Each row is followed by its class number.
[-6 -5 -25 -8 -33 -1 7 -16 -17 22 19 -7 14 11 12 -9 5 -19 -7 15 3 -3 10 27 -2 14 6 -8 -9 -1 11 -8 3 6 25] : 6
[0 6 -16 -2 53 -23 1 -14 -9 -45 -20 -22 5 -7 -38 8 -54 28 -12 6 18 44 -1 -19 -4 -37 -12 9 -2 11 -20 -5 3 -14 -6] : 1
[-11 -10 -4 -11 1 6 -35 17 -23 14 9 -16 16 12 13 2 -5 -18 -18 7 -4 -2 2 8 37 10 4 14 -16 12 10 9 15 -17 5] : 0
[8 -10 -8 -5 22 7 -15 -20 19 8 -3 -14 12 7 -6 -8 5 7 8 -3 10 12 -3 -10 -11 1 5 -2 -3 -2 -8 -1 -13 8 23] : 4
[-4 23 22 -2 -1 -1 -1 0 -43 -31 -35 10 -4 43 6 -14 -16 -39 13 -23 -26 -37 -20 5 24 -1 -11 25 25 2 15 -12 15 13 -4] : 0
[-1 14 25 -12 43 8 10 14 -7 9 -13 -7 8 32 -3 8 -3 -14 -7 48 -8 26 13 23 -30 -14 -4 -9 12 19 -13 -19 10 -40 -10] : 1
[2 10 -7 -3 27 -13 27 -4 -2 22 6 -40 26 14 9 17 -15 7 -3 20 29 18 1 18 -35 -20 -13 16 -16 -5 1 -18 3 22 -30] : 1
[-15 20 -17 16 54 -3 0 -2 12 -36 -35 -1 -26 60 -51 47 -3 13 -17 27 4 31 7 -15 -13 -13 2 25 -5 11 -6 -2 21 -8 -2] : 1
[-11 -17 -61 9 -18 -21 37 -5 -4 -29 -27 -58 28 69 -20 3 -43 -30 -14 17 -25 -11 -50 -12 -44 -32 -8 46 -15 10 4 21 11 -54 -3] : 4
[-11 0 4 -15 -26 -9 27 1 3 -12 10 5 17 -17 11 15 9 -33 16 11 18 -7 -17 0 -37 20 -6 -10 18 6 18 -4 -13 11 21] : 7
[-13 -15 30 4 -13 3 -9 14 -14 4 -18 36 7 8 20 13 56 -25 16 3 -13 -11 1 -4 -21 34 20 -20 -1 -5 10 -3 -2 23 34] : 5
[18 -30 -20 -10 -26 -6 29 4 -6 33 8 -15 7 -1 -20 9 -5 -19 22 -14 4 8 -16 -14 4 -16 -13 8 3 -7 2 27 -2 0 -16] : 2
[-5 -27 -25 2 14 1 -9 13 11 -35 -17 -22 13 -5 -16 21 -42 18 11 -2 12 6 -13 -20 2 5 -12 23 -2 28 -9 2 5 3 -29] : 7
[0 18 -6 -14 -21 -30 24 -20 -4 5 -9 17 16 4 6 -15 22 -12 9 -3 21 14 24 21 -20 2 4 -10 -18 -8 17 -21 6 23 54] : 3
[-4 -7 1 -15 3 10 7 -18 3 8 10 -1 -7 25 -6 -11 4 6 9 20 10 12 6 14 -26 -2 -11 8 -3 -4 11 -2 10 -5 20] : 0
[32 5 12 14 15 -24 -7 -9 35 -41 -26 10 -5 -26 -11 -3 22 13 11 -20 5 7 11 -43 25 19 4 5 4 -2 4 1 -26 10 11] : 3
[-23 -4 -6 1 -42 5 18 9 -17 -16 -20 -22 -7 12 12 17 27 -40 42 4 -25 19 -9 2 -15 6 5 -27 1 28 -13 3 14 -1 7] : 8
[13 14 -15 2 15 -6 26 -11 22 -26 -27 10 -11 30 -25 12 12 6 -2 9 19 19 14 -3 -26 8 1 13 -11 10 5 -12 7 0 22] : 3
[8 2 -29 6 13 -3 2 -9 27 -27 -24 9 -16 24 -21 21 -9 8 -10 8 7 22 17 -12 -5 2 6 9 -17 16 -9 -8 6 -12 11] : 3
[1 0 -15 -15 16 13 2 -15 14 -31 -19 9 0 16 -26 16 -6 0 -6 14 17 13 12 -13 -6 7 3 17 4 21 3 -7 8 8 16] : 7
[-1 6 -4 -1 27 5 37 -14 -2 -7 -11 -20 -1 18 -15 17 12 -15 -7 1 -1 8 -2 -16 5 -32 -5 13 -7 -15 -10 12 1 4 -14] : 1
[12 -32 -25 -1 18 43 37 -24 -10 -5 10 -13 13 44 -32 6 -18 -1 -3 -9 1 27 -10 -15 -12 -11 5 11 -14 6 -20 17 30 9 -12] : 6
[18 22 4 -8 23 4 26 9 -22 3 -16 -9 8 22 -14 -21 -6 2 9 27 6 24 17 13 -12 1 -17 6 6 -1 -6 2 6 -16 -7] : 2
[-33 -33 -16 4 0 -3 -34 -23 9 -37 -8 0 7 15 28 -9 29 40 10 -19 26 11 24 -39 11 18 6 18 -27 -11 -21 -7 13 15 21] : 5
[-29 12 37 -13 -34 -25 5 32 21 1 38 3 33 -31 -2 -11 49 63 -5 45 18 -11 24 16 -61 -9 7 12 15 0 43 25 10 -49 -6] : 2
[-4 -12 16 10 -3 2 -2 8 -12 1 -10 -1 6 0 13 8 36 -15 3 1 1 -8 -10 -11 10 14 -6 -2 5 7 -9 1 -6 -16 1] : 5
[-6 -15 7 14 -5 12 19 6 25 -4 -21 -19 -28 8 6 18 -5 6 4 6 -14 8 -12 -16 9 4 12 8 9 1 -15 -3 -24 9 -7] : 1
[23 12 2 4 49 19 14 -12 12 -32 -41 11 1 3 -17 22 -2 21 -8 40 8 16 5 -13 -29 11 -1 9 11 28 -3 -23 -11 -5 6] : 7
[-62 -30 -14 -17 -52 -32 51 20 22 -50 -28 -6 6 -5 10 18 43 52 44 19 22 20 -4 -28 -114 -3 -6 17 3 19 31 11 17 -48 27] : 2
[42 -1 -50 -19 30 35 10 -46 -17 -30 -17 11 2 13 2 15 18 -38 -28 58 -3 -6 16 8 -32 0 18 -17 -23 12 -13 -23 -9 -11 24] : 8
[0 26 18 -2 18 -7 33 -9 11 10 6 -3 19 13 -13 -21 46 5 8 29 2 14 20 19 -22 -3 -16 0 -5 1 4 -6 0 -2 19] : 4
[13 5 -26 -9 22 32 23 -21 -4 -52 -19 -5 -11 36 -49 -3 5 35 -28 40 16 26 23 -24 -8 8 18 38 12 6 1 10 0 -17 35] : 6
[-2 -3 -4 -4 -40 -2 22 15 10 -16 0 3 -11 5 0 5 -12 -20 13 -5 -3 -1 2 -2 2 8 6 2 9 4 -9 3 -7 3 5] : 3
[-1 -19 6 9 1 30 20 -1 17 9 4 -4 -7 15 25 5 1 15 -7 23 15 15 7 -11 -11 26 6 11 -3 -2 -22 -7 -19 26 -2] : 5
[35 -35 -17 33 53 5 -37 -6 12 -40 -10 -26 -3 20 -80 6 -7 77 15 -16 15 21 -24 -28 20 -7 1 26 -8 17 -24 10 27 -25 -29] : 8
[-4 -6 -36 -5 31 -2 7 -21 27 -25 -19 -14 -7 21 -36 11 4 20 6 8 18 26 4 -20 -26 -8 -8 19 -13 8 -6 3 -2 -3 22] : 4
[-16 6 9 -16 35 -11 21 2 15 -10 20 28 1 -17 16 2 28 10 -29 19 26 32 24 3 -10 16 -19 2 -31 25 8 -24 16 -53 21] : 0
[10 18 -3 3 5 -33 -9 -22 -9 29 -4 -3 11 -2 5 -2 20 -23 -18 29 -10 -6 18 27 19 -13 3 -10 -14 -17 13 -16 -14 8 19] : 1
[-5 9 -15 -13 7 -9 -3 -23 5 5 8 -3 -1 19 4 -5 3 -9 -18 19 12 21 21 12 2 6 -9 13 -26 5 18 -10 11 -2 24] : 0
[-36 6 6 12 1 -1 1 23 35 7 6 -26 -7 14 -1 4 11 8 12 10 -6 9 -1 -13 9 9 -5 9 12 0 0 29 -19 13 3] : 4
[9 -13 -3 2 12 6 4 -22 0 6 -3 -4 20 8 9 -6 32 5 -13 26 5 3 24 -5 0 -3 -5 10 -20 -4 -6 -1 -2 8 -1] : 5
[22 -22 -1 -5 13 -13 63 -18 31 9 19 -31 36 8 23 -16 21 13 33 -20 53 29 -8 -32 -43 2 -23 16 -10 -24 -5 -3 -10 11 -1] : 3
[10 -23 0 3 -13 0 34 -9 20 -1 25 6 -6 7 -24 -1 -16 6 15 3 0 37 -4 -17 -33 13 1 -10 10 -4 -6 7 -2 -7 6] : 6
[5 11 -18 -26 41 14 -22 3 -6 -44 -4 9 -7 9 -48 29 4 82 12 -22 64 38 44 -45 -17 -12 4 47 -2 -12 -22 -1 37 -18 -28] : 2
[-6 12 25 -12 -1 -8 35 16 6 17 5 -6 -4 -11 19 -14 77 15 21 25 5 10 35 10 -9 17 -23 13 -22 -13 21 -2 0 -26 5] : 0
[-13 -7 5 5 -9 5 9 11 28 -25 12 -31 -27 1 6 13 3 9 16 -6 10 21 6 -27 19 19 1 13 0 -13 -31 3 -14 2 -21] : 1
[4 21 -8 13 24 -2 -5 -11 -16 36 -22 -24 -2 58 -17 24 19 -25 -5 10 -11 23 18 7 44 -14 1 14 -16 -8 -11 -7 15 17 -4] : 1
[7 8 -46 2 4 -17 2 -14 16 -27 -32 5 -34 27 -40 13 -32 1 -4 21 3 21 8 0 -18 4 -9 10 -7 12 5 1 3 -12 8] : 2
[12 11 19 -5 37 -11 36 -1 -19 2 -9 -11 28 17 -3 -9 22 10 6 35 8 12 11 10 -34 -16 -10 10 -2 -19 0 -17 0 -10 0] : 1
[-4 -13 12 5 34 36 8 11 17 -15 -26 -21 -21 29 -6 11 14 22 1 20 -3 10 7 -27 18 5 13 23 13 -7 -19 10 -17 11 -5] : 1
[27 23 13 -3 20 -11 31 7 -16 3 -19 2 33 17 -3 -16 15 -8 -10 17 6 7 15 21 -7 -5 -7 8 -7 16 3 -22 12 -25 6] : 3
[8 32 -18 -11 -8 -4 -3 -26 -16 5 14 -33 18 6 -45 13 30 -31 2 -20 -6 12 20 -18 37 -43 -2 13 -13 -18 -10 37 13 6 -9] : 4
[9 -7 -20 9 0 2 24 -19 8 -18 -19 -23 11 29 -15 0 4 -10 15 -4 -11 11 -2 -13 -9 -19 -1 1 -19 -6 -8 23 10 9 2] : 3
[-13 -2 -6 -2 7 5 -12 -7 -27 -15 -6 11 16 38 -11 -11 6 18 -24 17 19 7 16 7 -13 13 23 16 -21 -15 -1 -2 19 9 43] : 5
[-25 31 27 -16 27 6 -7 24 13 31 12 0 21 -1 29 10 10 -1 9 4 11 19 28 14 -25 4 0 -11 0 12 -4 -15 4 20 -15] : 4
[7 -10 -10 -11 -4 17 17 -29 -6 -4 -4 -4 5 12 12 -7 29 -15 -13 -4 20 15 17 -3 4 12 5 6 -32 -1 -17 -12 8 8 19] : 5
[25 11 -1 -11 12 4 23 -5 -11 -5 -23 10 20 5 10 -15 12 -15 -13 15 2 -3 14 16 -11 0 7 -4 -12 7 -2 -19 -1 -17 23] : 3
[3 9 3 -1 3 1 3 6 3 27 -6 -17 21 14 23 -13 25 -6 8 6 15 -2 17 17 21 12 -2 2 -6 -1 4 -3 -6 22 12] : 3
[-27 13 33 -6 -12 -12 -25 18 5 -38 -11 14 -17 -4 6 1 8 -6 6 -8 -14 4 5 -2 12 18 -3 4 12 36 13 -9 17 -32 3] : 0
[6 -14 -35 -9 11 13 -29 -8 0 0 -12 -5 -9 33 -16 26 -13 -18 -14 20 12 5 -10 5 -3 4 16 0 6 32 -2 -13 8 -16 14] : 8
[-29 17 15 12 -4 -11 37 24 27 -32 -20 0 -40 27 -16 19 6 1 9 6 -2 17 3 -6 -2 20 2 19 5 2 2 -5 -2 20 2] : 1
[-1 -14 -26 13 19 5 -18 -16 26 -12 -8 0 -18 8 -19 24 -3 17 -29 14 8 7 9 -15 7 -4 1 15 -21 11 -10 6 -1 -6 -12] : 5
[18 -2 -19 -6 8 -8 -2 25 1 -6 -8 -12 -8 -14 -14 2 -19 10 -10 16 3 25 8 -13 3 8 -3 4 -9 5 -14 12 -7 -68 -14] : 2
[-55 57 24 -16 -50 -23 26 -19 -10 -14 3 25 6 -33 19 6 76 14 -52 22 13 -4 23 26 -27 -4 32 4 -23 10 65 -5 15 -10 87] : 0
[20 23 0 3 12 5 27 -6 -10 30 -2 -31 9 31 0 -12 32 -36 -1 36 -13 9 5 19 5 -4 -5 -8 -4 -1 1 8 -2 -12 1] : 8
[-9 4 24 7 33 -23 -8 14 7 4 -17 26 6 16 -3 -9 -3 10 -24 28 -19 -1 4 13 13 -4 -17 18 2 34 31 -15 11 -37 4] : 0
[-13 15 -8 -7 -11 14 7 -1 -8 0 2 -23 -1 1 1 -10 19 -1 -3 8 -1 -2 19 2 16 10 9 3 1 -12 11 25 -6 12 10] : 6
